Below is a small trained network, with its code and all its weights. Each question gives an input and a class and asks what happens when units are switched off, that is, made to give their printed mean instead of their output.

import numpy as np


def w(rows, s, z=0):
    codes = np.array(rows[::2]) - 128.0
    scale = np.full(codes.shape[1], s)
    scale[-1] = z or s
    return codes * scale


def f(y):
    return y / 2 * (1 + np.tanh(0.7978845608 * (y + 0.044715 * y**3)))


def log_softmax(a):
    a = a - a.max(-1, keepdims=True)
    return a - np.log(np.exp(a).sum(-1, keepdims=True))


def net(x, mask):
    res = np.array(x, float).reshape(1, 7) / 4 @ E
    y = f(res @ A[0][:, :-1].T + A[0][:, -1])
    res = res + np.where(mask, y, B[0][:, -1]) @ B[0][:, :-1]
    return log_softmax(res[-1] @ U[:, :-1].T + U[:, -1])


A, B = {}, {}
E = w([
[203,66,143,102,50,85,104,31,150,123],'x0',
[144,211,128,179,127,89,166,87,70,224],'x1',
[154,206,112,97,143,84,205,124,137,39],'x2',
[131,97,209,95,157,56,91,150,12,103],'x3',
[104,73,29,68,66,156,145,123,41,120],'x4',
[58,199,199,89,39,135,127,133,144,138],'x5',
[186,80,175,213,47,162,188,179,100,103],'x6',
],0.011)
A[0] = w([
[49,135,130,115,151,117,109,63,141,128,105],'N1',
[185,117,140,90,96,110,130,80,176,140,124],'N2',
[153,163,86,92,155,48,217,157,131,59,84],'N3',
[151,150,45,158,131,158,145,96,205,138,23],'N4',
[150,169,134,97,120,94,210,107,135,43,77],'N5',
[216,89,69,154,216,139,111,150,106,147,76],'N6',
[132,149,146,82,161,135,97,101,109,131,79],'N7',
[138,132,66,67,209,103,105,98,157,176,64],'N8',
[125,130,32,91,86,132,153,117,51,148,123],'N9',
[140,172,110,159,120,71,148,122,115,130,4],'N10',
[129,95,160,169,76,160,140,166,131,151,86],'N11',
[72,151,188,98,88,109,117,138,114,142,56],'N12',
[111,136,99,81,175,135,93,97,169,131,56],'N13',
[118,138,96,97,138,65,113,135,163,149,110],'N14',
[135,103,162,99,151,65,74,177,87,95,81],'N15',
[50,165,98,133,188,128,99,143,138,135,93],'N16',
[175,93,126,204,111,150,192,162,121,106,90],'N17',
[67,101,121,134,172,160,125,204,137,79,128],'N18',
[117,194,105,170,159,114,173,165,73,213,109],'N19',
[136,164,68,167,114,134,165,100,158,195,69],'N20',
[138,159,89,136,94,148,158,114,182,122,114],'N21',
[97,119,81,88,102,133,166,129,90,106,109],'N22',
[82,72,112,174,99,162,24,151,125,209,94],'N23',
[172,143,138,168,76,96,116,205,103,121,62],'N24',
[106,144,110,108,150,94,49,120,122,142,90],'N25',
[66,115,126,129,168,195,99,212,147,46,89],'N26',
[190,166,110,145,89,80,119,74,106,197,98],'N27',
[167,179,164,187,163,83,130,114,186,137,93],'N28',
[71,155,164,105,135,168,160,169,125,143,148],'N29',
[118,95,147,144,166,40,129,157,63,131,96],'N30',
[130,111,82,160,152,157,160,120,184,130,106],'N31',
[99,193,111,152,174,158,180,203,84,165,165],'N32',
[92,174,148,86,50,160,130,141,169,153,96],'N33',
[155,70,145,82,95,117,91,99,186,71,117],'N34',
[115,152,105,101,141,107,70,106,129,142,54],'N35',
[148,173,148,135,131,129,150,102,104,190,55],'N36',
[104,148,163,90,68,124,142,155,146,135,116],'N37',
[149,156,146,145,142,105,124,110,58,163,116],'N38',
[157,114,145,179,123,153,168,149,145,123,78],'N39',
[164,146,154,105,79,90,116,2,148,141,140],'N40',
[140,121,174,119,157,152,104,140,178,83,124],'N41',
[150,147,166,125,128,90,90,118,54,95,115],'N42',
[111,124,88,150,97,165,111,138,196,151,76],'N43',
[143,136,190,158,165,135,76,144,174,108,93],'N44',
[126,73,158,140,144,133,60,154,117,228,72],'N45',
[149,74,171,134,108,122,187,185,100,126,56],'N46',
[206,86,62,162,224,103,140,125,112,121,87],'N47',
[130,135,191,147,178,80,144,112,174,166,90],'N48',
],0.012,0.0037)
B[0] = w([
[122,135,144,172,70,120,167,201,134,155,177],'N1',
[107,94,108,161,151,141,125,79,112,119,209],'N2',
[197,81,216,139,226,74,142,169,233,134,219],'N3',
[67,177,123,129,187,130,124,130,103,58,217],'N4',
[188,73,192,151,186,77,133,147,254,134,211],'N5',
[170,191,243,59,44,99,165,80,58,187,233],'N6',
[111,164,111,178,104,119,137,148,81,110,161],'N7',
[114,157,122,178,68,125,154,195,93,179,222],'N8',
[177,112,73,85,165,229,195,162,108,119,232],'N9',
[174,123,113,122,140,84,94,154,146,124,162],'N10',
[136,145,96,185,148,91,168,179,127,162,191],'N11',
[160,194,190,79,77,94,161,94,66,116,188],'N12',
[122,151,121,176,101,94,124,193,107,159,186],'N13',
[121,143,116,189,100,90,127,158,135,180,165],'N14',
[80,223,72,147,206,160,95,113,112,30,206],'N15',
[79,87,131,150,144,129,137,131,85,167,199],'N16',
[78,148,99,183,83,81,142,196,72,197,212],'N17',
[136,75,139,125,101,143,55,57,123,155,208],'N18',
[173,59,99,126,107,132,2,101,158,154,226],'N19',
[109,171,126,99,187,131,60,119,128,62,208],'N20',
[74,179,138,147,186,108,92,121,90,32,190],'N21',
[201,106,58,65,121,162,197,147,158,126,191],'N22',
[203,95,181,91,241,74,176,160,238,106,248],'N23',
[65,131,105,193,99,116,163,172,82,135,178],'N24',
[111,154,113,195,102,99,153,184,135,126,183],'N25',
[150,88,81,159,98,144,53,97,138,150,223],'N26',
[165,92,87,146,112,119,10,97,169,183,228],'N27',
[148,97,69,65,130,232,201,153,132,131,219],'N28',
[123,86,152,133,97,124,145,66,97,149,187],'N29',
[48,187,102,100,184,125,111,86,119,34,207],'N30',
[93,183,135,98,153,139,86,97,124,78,191],'N31',
[91,62,128,172,154,143,148,40,122,155,229],'N32',
[165,182,200,87,85,123,142,107,74,123,197],'N33',
[146,73,88,171,67,144,25,66,108,172,221],'N34',
[127,120,85,177,146,108,155,175,108,165,170],'N35',
[188,157,122,116,82,128,73,165,128,142,182],'N36',
[140,139,196,111,74,149,120,155,39,141,179],'N37',
[147,144,100,116,120,152,52,146,155,86,191],'N38',
[119,151,100,153,97,130,143,155,107,146,177],'N39',
[72,61,128,154,155,130,168,64,95,181,251],'N40',
[211,143,60,72,101,153,108,148,136,154,178],'N41',
[51,160,108,138,191,125,107,99,106,43,196],'N42',
[89,209,149,139,209,126,100,123,114,15,190],'N43',
[163,108,77,74,167,161,176,131,95,139,198],'N44',
[175,98,183,130,217,89,168,140,230,69,229],'N45',
[112,149,101,176,101,119,135,184,114,104,187],'N46',
[153,167,207,89,59,109,143,87,63,160,242],'N47',
[157,122,54,67,118,206,194,141,114,113,203],'N48',
],0.008,0.015)
U = w([
[74,192,124,131,160,123,95,110,105,40,77],'0',
[99,149,113,215,98,91,158,213,99,157,94],'1',
[151,94,207,123,169,82,153,149,201,116,119],'2',
[145,108,48,30,123,200,191,146,109,126,94],'3',
[148,99,106,126,91,132,4,110,126,133,255],'4',
[123,173,235,77,77,109,150,80,68,143,169],'5',
[90,62,124,181,136,135,110,29,102,161,79],'6',
[89,98,124,89,111,104,64,99,166,147,163],'7',
],0.013,0.0057)

Each question gives the input, the list of numbers given to net, and the class t.
The units are the neurons (one row each of A and B). Each row of codes is followed by its name. A weight is (code - 128) times the scale printed after its matrix; where a second scale follows, it is the last column's (A, B and U).
mask holds one flag per neuron, in row order. A switched-off neuron (its flag False) gives its mean, the last column of its row in B, instead of its output. The means were averaged over made-up inputs and are rounded, as every weight is.
A unit's drop is (log p(t) with every unit on - log p(t) with that unit switched off) / (log p(t) with every unit on - log p(t) with every unit switched off).
The circuit of an input: a set's keep is (log p(t) with only the set's units on - log p(t) with every unit switched off) / (log p(t) with every unit on - log p(t) with every unit switched off). Starting from the 12 units with the biggest drops (on a tie, the unit counted first), units are removed one at a time, each time the one whose removal leaves the highest keep (on an exact tie, the one counted first), for as long as the keep stays at least 0.8.
circuit, biggest first: the units of the circuit, biggest drop first
most important unit: the unit with the biggest drop
k most important neurons: the k neurons with the biggest drops, biggest first
drop when u is switched off: that unit's drop, to one decimal
input [-6,-5,-8,-3,4,2,-6], class 2: circuit, biggest first => [N23]
input [8,-4,-4,-7,7,7,8], class 1: 2 most important neurons => [N11 N17]
input [1,7,-3,-7,4,5,1], class 0: 3 most important neurons => [N43 N21 N20]
input [8,-4,5,8,0,0,4], class 0: 2 most important neurons => [N15 N42]
input [0,0,-5,6,-6,3,7], class 1: 2 most important neurons => [N11 N24]
input [-1,-5,4,-4,-8,-4,7], class 3: 2 most important neurons => [N28 N44]
input [0,1,-5,5,5,-4,2], class 0: circuit, biggest first => [N30 N15]
input [8,-7,-3,3,-7,-3,1], class 6: 4 most important neurons => [N34 N9 N40 N2]
input [-5,4,6,-2,-8,2,-7], class 3: 2 most important neurons => [N28 N48]
input [2,-8,5,7,-8,-6,0], class 3: 2 most important neurons => [N44 N41]
input [2,4,8,-7,0,-4,2], class 2: 3 most important neurons => [N3 N5 N15]
input [-6,-5,2,2,-1,-7,-7], class 1: 2 most important neurons => [N8 N13]
input [-7,7,-3,-8,3,-3,0], class 0: 3 most important neurons => [N20 N4 N43]
input [-7,-8,-1,4,3,-4,-7], class 4: 4 most important neurons => [N18 N26 N40 N17]
input [-4,5,-6,8,4,6,7], class 0: circuit, biggest first => [N30]
input [-1,-8,5,-4,7,0,5], class 4: 2 most important neurons => [N26 N34]
input [-7,5,-4,5,7,7,-7], class 1: 3 most important neurons => [N25 N1 N6]
input [-3,-8,5,-5,-3,-7,7], class 4: 3 most important neurons => [N26 N18 N31]
input [8,-2,5,-4,-8,3,7], class 3: drop when N17 is switched off => 0.0
input [0,3,-6,-5,6,-3,2], class 2: most important unit => N23
input [-5,4,7,3,-1,-2,6], class 2: drop when N3 is switched off => 2.5
input [7,-5,-6,-4,7,-8,1], class 5: drop when N6 is switched off => 0.6
input [-2,6,-3,2,-8,-4,-6], class 3: drop when N48 is switched off => 0.7
